W =
array([[ -93, -110,  125, -150],
       [ -91, -116,  367, -133],
       [ 416,  213, -467,  329],
       [ 408,  207, -467,  320],
       [-121, -112,  291, -146],
       [-128,  117, -251,   68],
       [-188,   98, -200,   30],
       [-185,   95, -195,   29],
       [-138, -115,  258, -159],
       [ 399,  196, -442,  308],
       [-112, -116,  360, -141],
       [ 374,  173, -395,  277]])
Indices start at 1.
(1, 1)	-93
(8, 3)	-195
(10, 1)	399
(5, 3)	291
(5, 2)	-112
(6, 3)	-251
(4, 1)	408
(5, 4)	-146
(10, 4)	308
(6, 1)	-128
(6, 4)	68
(11, 3)	360
(2, 3)	367
(9, 4)	-159
(10, 2)	196
(2, 2)	-116
(2, 4)	-133
(9, 2)	-115
(8, 1)	-185
(3, 4)	329
(11, 1)	-112
(1, 2)	-110
(7, 2)	98
(11, 2)	-116
(4, 2)	207
(5, 1)	-121
(1, 4)	-150
(9, 3)	258

grid =
[[  63  133  165  -34 -111 -143   -5  -34]
 [ -58 -623  618  379 -120  -30  -99  -12]]
Indices start at 1.
(1, 1)	63
(1, 4)	-34
(1, 3)	165
(1, 8)	-34
(2, 8)	-12
(1, 2)	133
(2, 2)	-623

m =
-366  123 -204  293 -346   84   -6 -114  122  206   61  233  233
 -95   30  -48  142 -106  -10    3  -37   92   49   73  102   67
-147    6 -101  -29 -423  247  -72  -50  -52  180  -27  -21  145
 -23  -31  -26  -18 -322  179  -46  -11  -20  125   40  -52   85
-283  128 -136  103  108 -126  -16 -111   64  -41 -138  234   36
-323  110 -181   34 -169   65  -60 -123   -7   88 -160  163  117
-201   94  -95  296  -24 -117   37  -68  181   43  104  232   96
  84  -68   39  144 -384  157   12   44   85  175  263  -63  116
-247   71 -143  114 -282  109  -37  -87   39  142  -16  127  152
-146   35  -81  283 -344   82   22  -34  147  187  207  119  179
 -58   20  -22  321 -193  -25   53   -9  197  116  262  127  121
-133   28  -79  115 -256   91  -20  -47   57  120   57   75  117
-233  106 -109   -5  160 -119  -37 -102    8  -85 -202  185  -13
  51  -89    0 -167 -491  340  -80   14 -126  181   17 -202   89
-219  108  -98  219   96 -163   23  -80  144  -25    3  244   48
Rows and columns are counted from 1.
row 1 col 1 = -366
row 4 col 9 = -20
row 1 col 2 = 123
row 2 col 7 = 3
row 15 col 12 = 244
row 13 col 3 = -109
row 8 col 10 = 175
row 5 col 1 = -283
row 13 col 13 = -13
row 6 col 2 = 110
row 8 col 13 = 116
row 9 col 12 = 127
row 2 col 13 = 67
row 14 col 1 = 51
row 12 col 4 = 115
row 12 col 1 = -133
row 14 col 6 = 340
row 11 col 12 = 127
row 10 col 5 = -344
row 1 col 7 = -6
row 6 col 9 = -7
row 8 col 4 = 144
row 7 col 3 = -95
row 2 col 11 = 73
row 9 col 13 = 152
row 8 col 5 = -384
row 5 col 2 = 128
row 5 col 11 = -138
row 9 col 11 = -16
row 5 col 10 = -41
row 1 col 6 = 84
row 5 col 7 = -16
row 6 col 5 = -169

A =
 -42 -164 -215  166   37   56  -35   35  211  465
  66  -66 -121   86  -54   -4  -35  -94  211  154
 -60   -2   35  113  -54   56   40  -17  211  232
  66   96  -90  -73  311   -4 -161  -17 -112 -312
 -42 -164 -121  -46  -54  412  -10 -145  211  154
Rows and columns are counted from 1.
(1, 1) -> -42
(3, 3) -> 35
(4, 5) -> 311
(5, 10) -> 154
(5, 7) -> -10
(1, 8) -> 35
(4, 4) -> -73
(5, 1) -> -42
(1, 3) -> -215
(3, 2) -> -2
(3, 7) -> 40
(2, 7) -> -35
(5, 4) -> -46
(1, 2) -> -164
(2, 3) -> -121
(5, 6) -> 412
(4, 6) -> -4

data = ((-71, 409, -399, 202, -75, -312, -499, -450), (17, 7, 45, 8, 74, 75, 41, 33))
Rows and columns are counted from 1.
(1, 1) => -71
(2, 8) => 33
(2, 4) => 8
(2, 2) => 7
(1, 6) => -312
(1, 3) => -399
(2, 1) => 17
(1, 2) => 409

M =
[[4 6 4 7 4]
 [4 5 4 4 5]
 [6 2 4 5 6]
 [5 5 4 4 4]
 [6 6 4 3 4]
 [2 4 6 4 5]
 [6 3 8 4 3]
 [7 3 8 4 3]]
Indices start at 1.
(1, 1) -> 4
(8, 1) -> 7
(7, 3) -> 8
(2, 2) -> 5
(5, 4) -> 3
(3, 2) -> 2
(5, 1) -> 6
(2, 1) -> 4
(2, 4) -> 4
(1, 3) -> 4
(8, 3) -> 8
(6, 1) -> 2
(8, 2) -> 3
(3, 3) -> 4
(3, 4) -> 5
